Each row has a name. Each piece below is followed by the name of the row it came from, unless a question asks for something else. Each question is about the rows just above it. Some pieces are copies with a little noise.

K: 33  -50  0  0  6  11
X: 0  -46  9  34  0  1
F: 34  38  -13  22  0  -37
V: 33  10  -33  5  -33  47
q: 34  39  -12  21  0  -36 : F
q: 34  -49  1  -1  7  13 : K
-50  0  0  6 is in which row? : K

N: -21  -20  22  -6  -11  -16  19  20  24  14  12  1  -4  25  5  20  -40  23  -10  -32  -17  -8  15  -16  23  1  0  6  -26  41  21  -41  -20  -10  -33  20  -4  -9  0  25  -1  22  -6
D: -5  4  4  -10  -4  2  -14  -3  0  -8  6  2  9  0  0  -2  -6  8  -4  -1  -9  2  9  -17  -4  15  -9  -8  -2  10  3  1  -9  16  1  -1  -11  11  -2  11  -1  6  -3
Y: -18  1  11  -8  -5  1  -32  -12  3  -6  9  9  20  2  5  -1  -16  7  -7  -2  -23  3  22  -34  -6  27  -23  -15  -10  24  2  3  -12  24  0  8  -25  20  0  21  1  5  0
Q: -9  0  1  -1  -2  -2  -11  -3  -5  1  5  2  7  1  -2  -2  -9  -2  -5  -2  -5  6  5  -5  -3  12  -7  -9  -9  5  -3  -1  -11  4  -6  7  -5  5  -6  6  -3  3  7
Z: 6  -1  18  -19  -7  2  -15  4  28  -23  3  3  14  2  7  11  3  38  10  0  -24  -23  21  -55  0  10  -8  11  14  37  26  -15  -5  33  4  -10  -19  24  19  23  20  13  -39
H: -19  -20  25  9  0  -9  -40  -16  31  -2  0  16  29  5  14  19  -12  13  10  1  -40  -19  34  -61  -1  12  -31  5  -7  47  13  -12  -3  20  -3  18  -29  27  23  25  28  -3  -19
G: -5  -33  15  27  3  -23  8  12  28  17  -7  0  2  10  1  28  -7  4  15  -8  -11  -21  5  -12  15  -22  2  26  -10  27  13  -39  -5  -26  -29  26  13  -6  16  1  28  0  -14
q: -5  -33  15  27  3  -23  8  12  28  17  -7  0  2  10  1  28  -7  4  15  -8  -11  -21  5  -12  15  -22  2  26  -10  27  13  -39  -5  -26  -29  26  13  -6  16  1  28  0  -14 : G
Where do -34  -6  27  -23  -15  -10  24  2  3  -12  24  0 appear? : Y

U: 8  4  -4  -10  -3  1  -2  1  5  -1
L: 0  8  -5  -2  15  9  14  16  -9  11
T: 7  4  -3  -15  -7  -2  -12  -7  10  -7
P: 5  0  1  -10  -4  -1  -5  -5  10  -9
C: 2  0  9  16  -17  -14  2  -7  10  -4
J: -5  -7  8  27  -8  -10  7  -4  2  -11
W: 8  7  7  4  -4  -1  5  -2  9  2
B: 8  7  9  12  -6  -7  12  2  4  3
M: 0  -3  19  46  -17  -22  22  -3  11  1
S: 6  1  -7  -19  -3  0  -10  -4  9  -6
R: 2  -17  24  47  -27  -27  19  -5  16  -5
q: 7  5  -3  -16  -8  -3  -12  -7  10  -7 : T
q: 5  0  2  -10  -4  -2  -5  -4  10  -9 : P
q: 7  7  7  5  -4  -1  4  -2  9  2 : W

zuge: 1  -4  -5  5  4  6  4  5  -1  -44  3  -13  7
digo: 5  -16  -9  -6  9  12  -5  0  -8  -5  -4  7  -14
votup: 9  5  -16  -7  -6  9  12  -5  0  -8  -3  -7  2
zeri: 9  5  -16  1  -6  9  12  -5  0  -8  -3  -7  2
Detaf: 12  0  12  5  7  8  -6  -4  -2  -10  -6  1  6
sabup: 3  -5  -2  6  -5  -4  4  -7  0  -1  2  3  -1
non: 9  -1  12  -2  -6  8  -6  -13  13  1  13  -6  -13
sise: 6  -2  3  10  10  13  0  -9  4  -11  -3  -8  -3
Which row holds -8  0  -5  12  9  -6  -7  -16  5 read backwards? : votup
q: 12  -1  12  5  7  7  -7  -4  -2  -9  -5  1  6 : Detaf
-6  8  7 is which row, read backwards? : Detaf
q: 1  -4  -5  5  4  6  4  5  -1  -44  3  -13  7 : zuge

Dided: 21  44  46  -58
Fav: 28  -21  -4  -28
filot: -22  9  27  -23
Rok: -9  38  -8  3
nop: 24  -8  11  -31
tozuz: 38  34  -43  43
Rom: 23  21  43  46
Sito: -23  -16  -57  41
Kom: 21  13  10  58
Vedu: 10  21  13  13
10  13  21 is which row, read backwards? : Kom
q: 21  13  10  58 : Kom
Where do 21  43  46 appear? : Rom
Which row holds 43  -43 read backwards? : tozuz

Kan: -1  58  58  59  57  58  58
zovas: 1  58  0  17  57  0  59
Dup: 1  0  0  17  57  0  59
mir: 2  0  17  0  58  59  58
kupi: -1  0  -1  -1  -1  -1  59
q: 0  0  17 : Dup
Which row holds -1  -1  -1  -1  0  -1 read backwards? : kupi
q: 1  1  1  16  57  0  59 : Dup

todof: 8  -32  -1  14
bebos: -3  42  -11  36
fefo: 22  13  -43  -59
kobab: -1  41  -18  -4
Nutoz: 23  -39  17  -7
fek: 42  -3  -11  -41
42  -3  -11 is in which row? : fek
q: 22  13 : fefo

tifet: 26  6  -14  -19  -11  -8  -40  36  32  -24
Kis: 45  0  -25  -1  12  6  -10  -11  22  14
vut: -18  25  -9  -11  -13  2  9  24  -21  -6
moko: -10  20  -20  37  35  -12  -10  -9  -8  -14
lomas: 22  -6  12  20  -13  26  -16  -16  -38  -14
pago: -14  -19  -8  6  -11  26  -3  19  -27  30
Manu: 15  24  1  28  -35  26  -16  -16  -33  20
q: -6  12  20  -13  26  -16  -16 : lomas
22  -6  12  20  -13  26  -16  -16  -38  -14 is in which row? : lomas
q: -10  21  -19  38  36  -11  -11  -10  -9  -15 : moko
Which row holds 26  -3  19? : pago
q: 26  6  -14  -19  -11  -8 : tifet
q: 37  35  -12 : moko
Which row holds this, read backwards? -16  26  -35 : Manu

Daraz: 0  -14  -15  6  27  9  -16  20  26  -15  -1  25  -23  -25
Rotum: 25  23  -12  -8  0  -27  -2  60  12  -5  -2  25  24  -9
kugon: 5  18  -7  10  -11  10  38  -24  27  2  21  -22  28  43
q: 9  -16 : Daraz
q: 0  -16  -16  7  27  9  -16  19  26  -15  -1  25  -23  -26 : Daraz
Which row holds this, read backwards? 24  25  -2 : Rotum

Dadif: 37  0  -33  -25  3  -47  23  -1  -15  5
pil: -24  12  33  24  -8  38  -13  13  5  -7
kada: 35  5  -44  -31  -5  -41  24  -5  -2  0
besef: -19  17  38  24  -11  31  -5  10  4  1
Noz: 31  -12  -16  -10  1  -32  12  -2  -36  20
mag: -7  21  48  37  -9  18  9  -2  -7  9
pimu: -4  10  4  19  -2  -12  0  -5  -34  28
fovi: 8  -25  22  30  7  0  4  -5  -23  23
Which row holds 28  -34  -5 read backwards? : pimu
q: -21  17  38  22  -10  30  -6  9  3  -1 : besef
Which row holds this, read backwards? 4  10  -5 : besef
q: 30  -12  -16  -11  2  -32  12  -2  -36  21 : Noz
Which row holds 7  30 read backwards? : fovi
Which row holds this, read backwards? 22  -25  8 : fovi

ramez: 7  -3  22  5  22  0  8  0  1  15  -10
fudev: -37  -29  10  -1  -21  11  -9  -10  7  -12  -41
bak: 30  -11  2  -22  -18  1  5  -2  0  15  17
duzo: 47  30  -1  28  31  -1  4  12  23  3  7
Fadiv: -41  -11  -1  -5  -3  -6  -8  0  -1  -17  -23
geg: -14  -27  -9  -15  -37  -5  0  20  17  -36  -5
Labal: 7  0  -9  -11  -13  -6  10  16  5  -7  5
Fuba: -46  -25  14  -13  0  4  -15  -29  -13  3  -48
Zal: 29  14  8  12  28  1  7  3  3  23  7
Which row holds -5  -36  17  20  0 read backwards? : geg
q: 3  23  7 : Zal
Which row holds 15  1 read backwards? : ramez

